[ -14    5   17   42   46  -13  -13  -15   -1   -9   11  -20  -29   -1
   23  -13  -25   26   -7    2  -13  -34    5   -3  -26   51    6  -62
  -23  -16    7   30  -18 -101  -15]
q_196
[-11 -19  24  24  -3  19 -15  45  -6 -14  -4 -10 -18 -31  -5   8   8 -12
  19   7  38 -24  46  54  -1  12 -17  17  22  26 -30   1 -24  -8 -61]
q_529
[ -8 -26 -20   3  14  26  -5  43   5 -15  23   2 -12  14 -12  19 -11   8
   6  24 -31  20  -4  -9  19 -52  -7  54   2  -2  -8 -39 -19  22 -13]
q_343
[ -3 -28 -14  19  -6 -15  -2  48  16  43   2  42 -43   1  -5  10  36 -19
  -3  39  25   5  39  51  21  14  22 -40  29 -11 -18 -13 -18  -7 -23]
q_31
[-41 -39  -3  14  12  29 -11  61  15  -8 -17  26  -3 -30  13  48   1 -10
  10   7  28 -26  59  56 -13  47   3 -47  27  15 -39   9 -17   3 -43]
q_76
[ -8  17  34  13  -7   9 -11 -14   3  -3   9  -4  -4  33  31 -13 -46  40
  -6  33 -24 -31  -6 -19   6  53   5 -29 -26 -12 -31  32  -7 -76   5]
q_23
[-25 -37  24   2  12  -5 -24  16  -1 -14  34  -4 -38 -26  23 -10 -12  37
   2  46  34 -27  20  19 -11  50  26 -16  17 -18 -20   7 -21 -83  -8]
q_196
[  2  -5   5  10  23  29 -11  16 -23 -12 -15  10 -19   8 -20  31 -33  -7
  -8  -6 -39  19   5 -10   6 -51 -31  84  -5  12 -15   6  -1  25 -16]
q_163
[-12 -14  30  -2  -8 -25 -12  21 -19 -17  43 -22 -18   1  11 -16 -38  27
   8   7   4 -51  -6  16 -13  53  -5  -1  -5   0 -14  38 -13 -70 -30]
q_4
[-26 -35 -32  22   2   0  17  53  -3  23  33  -7  20 -10  17  22   5  59
  20  19  17  -6  -7  21 -16 -26 -13  -3  32  27  11  30  -4   1  25]
q_23
[ -6 -13 -25  12  28 -26  20 -30   4 -30  67 -19  32  12  -6  -5  31 -19
  17  37  16  -4  -3 -35  -6   8 -23  45  33 -54  16  42  -1   3  34]
q_676
[ -9 -25 -12  35  -3  20  -2  44 -12  32  -6  17   0   0  -6  13  13  -8
  10   5  24 -11  41  42  -3  -6 -33 -38  19  35 -19  -1 -28 -42 -59]
q_163
[-20 -30 -28  10  -3  21 -11  -6 -12  14  43   4 -28  52 -37  27 -22  -1
 -14 -17  10  -8  -2  -3 -10 -10  -8  10  11 -32 -20 -25  10   8  18]
q_31
[ -6 -28 -46  11 -37 -11  10 -56 -11 -19  22 -34  25  23 -29  -7  -5 -17
  14  -1  36   9  -3 -29 -24  17 -24  36  30 -14  33  16  26 -11  34]
q_143
[ 23 -17  -2   8  -6  19   4  65 -13  39 -21  27 -13  -7  -5   1   4 -23
  16  28  23 -16  43  56   6  34 -16   3   3  10 -20   8 -43 -10 -51]
q_31
[-14 -46 -38  10  33  -3  -8  36 -14   9  21  23 -38  49 -12  52 -19  -5
 -26  14   2   8  -9 -20   3 -41 -12  52  -1  -6 -23   6  -7 -21 -28]
q_676
[  2 -25 -10  12  23   0   4 -22 -31   5 -14 -22  41   0 -13 -31  25 -15
  24  25   4 -13   9 -30 -14 -13 -25  23  19 -53  29  21  10  -7  44]
q_815
[ -6 -51  -1   5   4   4   2 -26 -13 -28  16 -10  26   2  -7 -32  11  13
   4  26  -5   4   4 -86  -7 -14 -19  66  12 -43   9 -15  23  -1  26]
q_76
[  7 -14 -30   5 -51  62  -1   2  18  -3   9 -10   5  -2  -9  59  17 -39
   2  -7  33  40  12  21 -11 -38  -1  19  10  20 -30  -4   1  37  10]
q_143
[ 14 -12   4  -4  12 -10   4  47 -16   4  -9  14 -22 -37 -10  27   1 -26
  25  43  38  -9  31  75  25  15 -10 -11  18  16  -8   8 -55 -40 -64]
q_76
[-59 -33 -25  -7  23 -15   8  67  22  -4  37  15  27 -20  -4  -1  15  33
   6  19  14 -12   8 -12 -30 -27   2  -3  18  39  -6  13  14 -11 -35]
q_676
[-13 -30 -37  14  -8   0  -4  60   6  -1  31   9 -23  36 -37  22 -27  20
   2  -2 -33   7   0  13  12 -27 -27  44  -9  32   1 -13   0  25 -24]
q_143
[-21 -17 -40  -9  26  -8  20 -32  -7 -24  21 -20  45  -7  -1   2  10 -20
  18   0  27   9 -18 -39 -31   8   2  49  38 -33  30  16   6 -10  18]
q_343
[-15 -23   1  41  16  12   1  78 -14  14   1   8 -12 -16   6  36   7 -23
   9   6  16 -27  47  66   8  16   7 -43  -9  -4 -29  11 -12 -21 -66]
q_76
[ -7 -25 -24  -2  21  16 -18   4  -4  -9 -15  33 -11  54 -11  46 -22  -1
 -16   7 -34   1  16 -10  19 -39 -16  46   5  -8 -27 -10  -5  17  25]
q_163
[-20 -40 -33  35  34 -20  -9  43  22  29  31  14 -26  -8  21  41  42   0
  12   6  29 -31  51  70  -5  26  21 -76  63  16 -26   3 -19   3 -15]
q_196
[-44  -4   5  27   0  -3  -2  42   7 -30  10 -21   3  -1   4   2 -45  28
   5  26  -3 -39  14  10 -28  51  -6 -33 -26   3 -25  46  -5 -72   5]
q_590
[-21  -5 -15  -1  34 -33  26  30  -3  -6   8 -17  36 -16   4  11  16  15
  22  28 -14 -15   1   5 -19  -6 -19   3  51  11  15  24  14   7  47]
q_76
[  0   3 -17   2  37 -23  18 -45  -3  -9  34 -14  25  -8 -13  -2   1  -2
  21  32   0   4  -7 -30 -10  24  12  80   1 -68  12  44  -8   4  38]
q_23
[-31 -22 -19 -15  37  -2 -11  26   0 -20 -15  16   0  37 -38  24 -47  19
 -14 -18  -4  -1 -11  16  -8 -36 -15  28 -11   0 -19  25  19  16  16]
q_590
[ 34 -30 -53   6 -24  49   0 -30  29   0   7   0  32  55  -3  63  21  -3
  -3  13  11  43   1  -3  -1 -29   3  38  25  45 -19  -7 -11  12   2]
q_529
[-24 -42 -39 -17  48  17 -20  21 -10   0  31  15 -21  42  -3  49 -22  16
  -4 -28  -5  -9 -27  20   4 -43 -13  40   8 -11 -17 -12 -14   7  27]
q_196
[ 10 -22 -41 -14   0  45  12   9   7  -3   6  -3  27   6  13  64  20 -38
  10 -39  47   6  -4  39 -10 -31 -21  25  61  35 -30   6 -11  54  -8]
q_343
[-17 -26  40  -8   8  31 -29  24 -10 -30  33 -15 -11  -5  21 -11 -10  31
  -5  29   8 -50   4   2   0  17  13 -18  15 -21  -7 -13 -16 -80  -5]
q_815
[-23 -20   0  32 -14 -10 -20  38  -9  30 -23  38 -53 -14   1  23   8 -10
   5  40  27  21  34  48  29  44  11 -33  13   3  -1  -8 -40 -37 -57]
q_529
[  0  -6 -14  -2   6  18 -11  29 -16   9  -9  14 -23  38   3  26 -20   8
 -14   1 -46   7 -17 -25  14 -34 -29  38 -39  -2  -9 -21  -9  25  20]
q_676
[-16 -30  37  36  -1   1 -12  33  -6   1  41 -28 -19   2  17 -16  -8  56
 -11  -5 -13 -77  14  -9  -9  -4  14 -30 -24  -8 -33  -2   6 -82 -24]
q_4
[ 14 -15 -20  14   2 -14  22  -6   5 -15   6 -16  37  21 -18 -51   1   7
  21  39 -15 -15   8 -13  -7  25 -14  52 -16 -29  31  17   3 -31  24]
q_31
[-45 -24 -45 -15  21 -17  12  40  16  29  45  27  32   5 -30   6  13  17
  20  28  -3  -2  13 -25 -24 -32  13 -23  53  26  -4   6   9  13  -8]
q_31
[ 26 -46   9  21  -5  15 -18  31 -11  29 -37  23 -21   0   1   0  15 -13
   2  26  40 -11  57  60  13  18  -1 -18  18  -1  -7 -19 -39 -27 -70]
q_4
[ 11  -7 -34  11 -16  57  12  -4  18  33  23  -4  42  40  -6  53  34 -26
   0  36  -3  28  -9  15   5 -22   8  14  30 -15 -34   1   8  15  38]
q_815
[-20 -42  -5  12  19  13 -15  23 -19 -12  -7   4 -21  26  -9  35 -21  -1
 -16 -17 -19  15  -3  -6   4 -45  -6  31   2 -10 -21  -3  38  26   5]
q_76
[ -6 -63 -30 -11  -9 -15   0 -39  -4 -21  37 -14  27  28 -28   3   1   4
   9  23  40  -7  -1 -49 -15  -2 -20  72   6 -35  -8  -4  11 -14  49]
q_301
[-21 -25  27   0  -6 -16 -17  20 -13   8  21 -16 -44  -8  16 -20  -9  41
  10   9  -5 -46   0  23  -5  54  24 -48  -2 -23  -7  16  -6 -97  39]
q_31
[ -14  -39   18   22   -2   -2   -8   38    8  -36   29   -8   -5    3
   32   -3  -13   49    3   63  -16  -25   20   -6   -8   21   -3    4
    0    8  -21   47  -17 -100   17]
q_163
[  3 -43  -4  13  11 -10  11 -32   3 -28 -13 -22  43 -13 -15 -34  12  16
  10  27   8 -10  19  -8 -10   5  27  89  -7 -62  30  23  35  -7  28]
q_4
[-37   3  13   8  28 -17  12  65  20  -8   6  -7  16 -19  12 -20 -19  52
  11   2 -35 -64  -7   1 -18  58 -10  -5 -33  17 -27  39 -18 -80   2]
q_590
[  4  -8   4   8  49   7  -3  34  -3  34 -44  41  -4   7 -18  13   5 -16
 -12 -17   4 -45  42  25  16 -12  -3  -4 -36  -6 -44  12  -8  -8 -73]
q_676
[ -4 -34   2 -13  30 -21   4  31   3   4  13   3  15 -27  -6  20  21  14
  11  28  20   1  12   7 -11  -5  14  32  25   3  -5  16   2  -1  17]
q_301
[ -21  -35   16    8  -24   15  -18   51  -17  -27   10  -10  -31  -11
   10    3  -50   35   -6   28   14  -10    2  -15  -16   -1    3    4
  -26   25    1   32  -10 -106  -40]
q_143
[  2 -23  14  42  22  -5 -11  35  -1  18 -16  19 -11  -9  -5   8  28 -21
  20  46   1   8  72  54  10   8 -18 -41  39  -5 -28  46 -15   2 -16]
q_163
[  3 -51 -41  18  -7  -4   6 -44  -4 -21 -17 -20  26  11 -15  -9  14 -21
   8  51  43  31   5 -10 -32  16 -10  41  22 -40  42  34  10 -32  37]
q_815
[-20 -18 -16   5   6  -3   8  18  15  10 -43   4  23 -21 -10   2   3  10
  22  34   3 -12  20  11 -14 -48 -12 -17   7  34   1  15 -24 -48 -15]
q_4
[  2   6   2  25  18   0  19 -57  -4 -19   7 -30  53   1   1 -40   5   4
  28  31   3 -21   6 -36   3   3 -19  42  26 -41  20  25   6 -17  29]
q_23
[-19 -13  -8 -18   4  18  -2  21 -15  -1   5   4 -12  13 -23  29 -18  -6
   0  20 -22  16  -9  -9  10 -12 -23  70  28  -6 -17 -56  -3  29  16]
q_76
[-65 -36  49   0 -13   9  -7  61 -15 -15  38  -2 -10 -40  27 -32  -5  57
   4   5   4 -44 -16  -5  14  24   5  -6  -7 -22 -17 -14  19 -74  -5]
q_76
[ -5  -9 -30  -3  26 -17  15  13  10  22  19   9  28  -2 -28   0  21  12
  21  18   6  13 -11 -17  -5 -41 -28 -25  30  27  -1  24 -27 -17   1]
q_590
[ 19 -35   1  35  29  25  -4  37   1  17 -30   1  -2   3  14  24  22  -3
  -3  23  22 -18  60  37 -19  20 -12 -25  34  19 -19  17 -11 -11 -32]
q_676
[ 15 -33  22  36  10  15 -14  30  -1  34 -29   0 -15 -12 -16 -19  36 -16
  23  27   8 -10  54  65  19 -14  -3 -35   7 -15 -17 -16 -33 -41 -53]
q_4
[ 15  -9 -33  -2 -31  46   8  13  18  29 -17   5  19  37  15  27  37 -44
   6  -4   1   8  13  35   5   5   0  18  50  18 -29 -38   5  35  30]
q_31
[-17 -37 -25  33  40   1  -7  36   4  -5  28   6 -35  29  -4  53 -28  32
  -3  30 -38   1   5  -7  18 -58   2  57  22   0 -22  16  -4  23  10]
q_23
[ -1 -23 -32   0 -18  47   7  -9  14  -9  -7   8   8  33 -10  28  -4 -47
  -9  -2  43  31  -4  12 -15 -23 -25  50  60  33 -18  -4  10  12 -24]
q_31
[ -1 -20 -15  -5  -2 -24   2 -72 -16 -12   9 -18  14  12 -22   1   2  -5
  16  15  30  18 -11 -37 -22  30 -22  57  21 -32   4  54   3 -14  53]
q_529
[ 13 -45 -15  16  27  -8  11  43  23  27  -8  29  10 -16 -13 -12  45  40
 -17  63   1   8  26 -20  -7 -31  11  27  26   3  19 -15   1  11  -9]
q_815
[  6  -8 -16   5  -4  38   1 -34  31   6   1  -3  13  16  -5  27  35 -31
   5   8  16  31  18  13   1  -2  -6 -15  75   0 -28 -35  -2  46  14]
q_343
[-19 -50 -30  20   2  35 -20  15  -5  -4  14   2  -8  40 -16  34 -14  -8
   0 -12 -19  -9  -2  -4   8 -24 -17  36   8  -6 -20  -4  10  16  -6]
q_815
[-29 -25 -35   2   0  -5  17  46  12  14  30   2  33   9 -18  -9   7  15
  24  25   3 -15   9  -7 -25 -30 -18  -9  40  43  -8  13   6 -11  -8]
q_31
[-20 -19  14  25  25   5   2  39   5 -24  60 -35  -7 -15   5  -9 -24  44
  13  21 -16 -21  -7 -17 -29  17  -3 -16 -13  10 -10  31 -25 -92 -39]
q_343
[-16  -7 -22 -38   9 -11  17   5  33 -24   3   6  36 -22  -8  10  -3  42
   8  22  35  -3 -10  16 -19 -52   7 -34 -15  20  -1  38  -7 -16  29]
q_343
[-35 -32 -36  11  60  22 -13  44 -20  13  35   2  -8  31 -16  54 -30  16
   0 -10 -12 -11   0  14 -13 -56  -8  25  21  -3 -19  -7   0  20   2]
q_196
[ -9   1 -35 -19 -17  40   2  -5  15  22 -51  22  40  48  -8  19  19 -43
  -3  12  11  41  -4  10  15 -12 -22  29  80  27 -19 -61  11  40  22]
q_590
[  8 -24  32  30  10  43 -10  23   8 -16   8   2 -22 -20   0  22  10   2
 -15  14  59 -42  37  74  12   7 -15 -23  41  -6 -20  10 -19  -9 -38]
q_815
[ -1 -14 -19 -21  28  17 -13  11  -1 -25   6  -6 -32  24 -19  36 -19 -39
  11   8  -6  21  -6  16   2 -31 -36  53  34   4 -24 -29 -44  16  -9]
q_343
[   5  -33   24   -1   12  -36   -3   24  -12   13   24   -9    9   17
   -3  -35  -10   40   13   38    1  -44    0  -25   -7   34  -21  -18
  -38    0  -21   27  -24 -114   -6]
q_301
[  9 -44 -16   8  14 -35  13 -17 -11 -13  34  -8  19  -7 -17 -17  23  -1
   4   2  37  -3 -11 -33  -5   4 -12  72 -21 -46  27   8   6 -12  13]
q_301
[-14 -16  17  40  -9  15 -17  54  -3  -2 -15   9 -18  -4 -16  13  -8  -6
   8  18  32 -23  61  69  14   1  -7 -22 -10  20 -39  11 -11  -4 -76]
q_529
[-26 -14 -13  -1  21 -33  -3 -40 -21 -24  25 -24  12   2 -25 -32  13 -14
  11   8  50  13 -10 -19 -37  23 -18  26  14 -42  41   5 -11 -50   7]
q_529
[-18 -22 -41  -1  67 -11  18  30  30   1  16  10  47  15   1  18   4  29
   7  50  -5   7   7  -5 -40 -21  -9  21  50  29  -3  41  -1   1  17]
q_196
[ -7 -32 -35   4   9 -21  26 -24  -1 -17  63 -26  42   4 -15 -22  16   7
  21  13  40 -16  -9 -31 -25  22 -22  40  34 -30  16  14  -2 -14  11]
q_343
[-15 -22 -13  23  13 -18  -5  52 -19   4  35   1 -36  21 -11  21 -17  13
   5  10 -30  14 -17  14  25 -35 -29  29  10  16   3  22  12  23 -15]
q_676
[-16   2   8  32  45   4   0  61   4  10 -11   0  -9 -10   0  13  11 -13
   9  19   7 -32  46  57 -18  21 -31 -50   2   4 -20  24 -30 -20 -35]
q_676
